Below are the code and all the weights of a small trained network. Each question names an input and a class and asks about switching units off, where a switched-off unit gives its printed mean instead of its output.

import numpy as np


def w(rows, s, z=0):
    codes = np.array(rows[::2]) - 128.0
    scale = np.full(codes.shape[1], s)
    scale[-1] = z or s
    return codes * scale


def norm(h):
    return h / np.sqrt((h * h).mean(-1, keepdims=True) + 1e-5)


def f(y):
    return y / 2 * (1 + np.tanh(0.7978845608 * (y + 0.044715 * y**3)))


def log_softmax(a):
    a = a - a.max(-1, keepdims=True)
    return a - np.log(np.exp(a).sum(-1, keepdims=True))


def net(x, mask):
    res = np.array(x, float).reshape(1, 5) / 4 @ E
    u = 0
    for l in range(3):
        y = f(norm(res) @ A[l][:, :-1].T + A[l][:, -1])
        res = res + np.where(mask[u : u + 5], y, B[l][:, -1]) @ B[l][:, :-1]
        u += 5
    return log_softmax(norm(res)[-1] @ U[:, :-1].T + U[:, -1])


A, B = {}, {}
E = w([
[150,173,119,113,115,162,146,186],'x0',
[117,182,82,69,135,75,141,128],'x1',
[150,179,252,150,164,79,84,118],'x2',
[128,59,136,119,140,84,90,195],'x3',
[109,142,79,156,37,150,102,118],'x4',
],0.0043)
A[0] = w([
[98,108,47,84,115,215,189,99,113],'0.n0',
[92,162,72,135,116,207,108,127,56],'0.n1',
[115,129,161,133,200,162,134,221,232],'0.n2',
[86,129,130,84,100,155,194,98,4],'0.n3',
[142,148,31,173,51,2,149,137,91],'0.n4',
],0.0043,0.002)
B[0] = w([
[86,92,243,163,252,39,88,68,253],'0.n0',
[192,135,206,106,99,122,185,127,151],'0.n1',
[167,52,87,39,134,103,93,86,243],'0.n2',
[171,170,72,175,107,5,212,154,107],'0.n3',
[97,38,249,162,101,120,241,105,196],'0.n4',
],0.0039,0.0021)
A[1] = w([
[93,165,225,125,126,58,86,228,78],'1.n0',
[123,137,173,66,126,65,51,42,141],'1.n1',
[84,209,179,146,32,168,148,142,4],'1.n2',
[86,168,3,118,69,76,158,93,5],'1.n3',
[203,57,216,113,210,59,67,192,171],'1.n4',
],0.0046,0.0023)
B[1] = w([
[202,92,65,135,195,75,216,121,171],'1.n0',
[176,134,156,248,173,210,228,117,187],'1.n1',
[143,152,250,157,110,136,138,52,141],'1.n2',
[152,121,155,149,249,93,254,75,127],'1.n3',
[163,105,38,104,123,88,170,163,254],'1.n4',
],0.0049,0.0046)
A[2] = w([
[121,233,122,97,187,186,155,160,57],'2.n0',
[47,197,134,171,122,140,203,76,9],'2.n1',
[137,129,100,41,196,92,240,132,26],'2.n2',
[32,122,55,3,211,95,87,161,254],'2.n3',
[120,153,172,202,200,119,82,110,213],'2.n4',
],0.0048,0.00075)
B[2] = w([
[132,119,162,202,64,168,92,112,148],'2.n0',
[229,136,126,120,219,122,77,241,178],'2.n1',
[166,55,219,101,129,94,174,71,254],'2.n2',
[125,245,132,161,53,204,49,169,208],'2.n3',
[74,87,1,78,109,145,157,171,159],'2.n4',
],0.0057,0.0042)
U = w([
[175,213,122,236,190,170,149,127,109],'0',
[15,218,96,92,173,70,75,130,20],'1',
[26,219,83,108,155,38,58,115,2],'2',
[13,110,106,87,22,54,145,153,96],'3',
[31,31,89,205,80,201,88,108,140],'4',
[195,52,166,103,240,52,240,103,175],'5',
[186,92,56,33,92,112,78,243,139],'6',
[163,213,254,104,43,202,117,111,115],'7',
],0.0079,0.0062)

Each question gives the input, the list of numbers given to net, and the class t.
The units are the neurons (one row each of A and B). Each row of codes is followed by its name. A weight is (code - 128) times the scale printed after its matrix; where a second scale follows, it is the last column's (A, B and U).
mask holds one flag per neuron, layer by layer. A switched-off neuron (its flag False) gives its mean, the last column of its row in B, instead of its output. The means were averaged over made-up inputs and are rounded, as every weight is.
A unit's drop is (log p(t) with every unit on - log p(t) with that unit switched off) / (log p(t) with every unit on - log p(t) with every unit switched off).
The circuit of an input: a set's keep is (log p(t) with only the set's units on - log p(t) with every unit switched off) / (log p(t) with every unit on - log p(t) with every unit switched off). Starting from the 12 units with the biggest drops (on a tie, the unit counted first), units are removed one at a time, each time the one whose removal leaves the highest keep (on an exact tie, the one counted first), for as long as the keep stays at least 0.8.
units of the circuit, in order: the units of the circuit, biggest drop first
most important unit: the unit with the biggest drop
k most important neurons: the k neurons with the biggest drops, biggest first
k most important neurons of layer l: the k neurons of layer l with the biggest drops, biggest first
input [-5,2,4,-6,-5], class 0: 3 most important neurons => (0.n0; 1.n1; 0.n4)
input [3,1,7,7,5], class 5: 2 most important neurons => (1.n0; 1.n1)
input [-7,-6,1,-6,-2], class 4: units of the circuit, in order => (2.n4; 2.n2; 1.n0)
input [6,5,-6,-3,-4], class 7: 3 most important neurons => (2.n3; 1.n1; 1.n0)
input [6,2,1,-3,0], class 7: 2 most important neurons => (2.n0; 1.n1)
input [0,7,-2,1,-6], class 7: 3 most important neurons => (2.n3; 1.n0; 0.n0)
input [2,6,-6,8,5], class 3: units of the circuit, in order => (0.n4; 2.n1; 1.n1; 1.n4)
input [-2,-6,-3,-8,5], class 0: 3 most important neurons of layer 0 => (0.n3; 0.n2; 0.n4)
input [5,-5,-8,-8,-3], class 5: most important unit => 2.n3
input [-6,-8,4,-5,1], class 4: units of the circuit, in order => (2.n4; 2.n2)
input [4,3,2,0,0], class 7: units of the circuit, in order => (0.n0; 2.n0)
input [-8,-8,-6,-5,-7], class 4: units of the circuit, in order => (1.n0; 2.n2; 1.n3)
input [-2,-5,0,1,-1], class 4: units of the circuit, in order => (2.n1; 2.n2)
input [3,6,-3,-3,-4], class 7: most important unit => 2.n3
input [5,-3,7,2,4], class 5: 2 most important neurons of layer 2 => (2.n3; 2.n1)
input [8,-1,-7,-7,7], class 0: units of the circuit, in order => (2.n1; 0.n0; 1.n3)
input [0,7,-2,3,-8], class 6: 3 most important neurons => (2.n3; 0.n0; 1.n4)
input [-6,-8,-2,-5,-6], class 4: 3 most important neurons of layer 1 => (1.n0; 1.n3; 1.n4)
input [-7,-7,-5,-2,-8], class 4: 2 most important neurons of layer 0 => (0.n1; 0.n4)
input [8,6,-7,0,4], class 5: most important unit => 1.n3
input [-8,1,-6,1,-8], class 4: 3 most important neurons => (1.n0; 2.n3; 2.n1)
input [8,3,3,2,-3], class 6: units of the circuit, in order => (2.n3; 1.n4; 0.n2)
input [8,-6,-5,6,-8], class 6: 2 most important neurons => (2.n3; 1.n1)
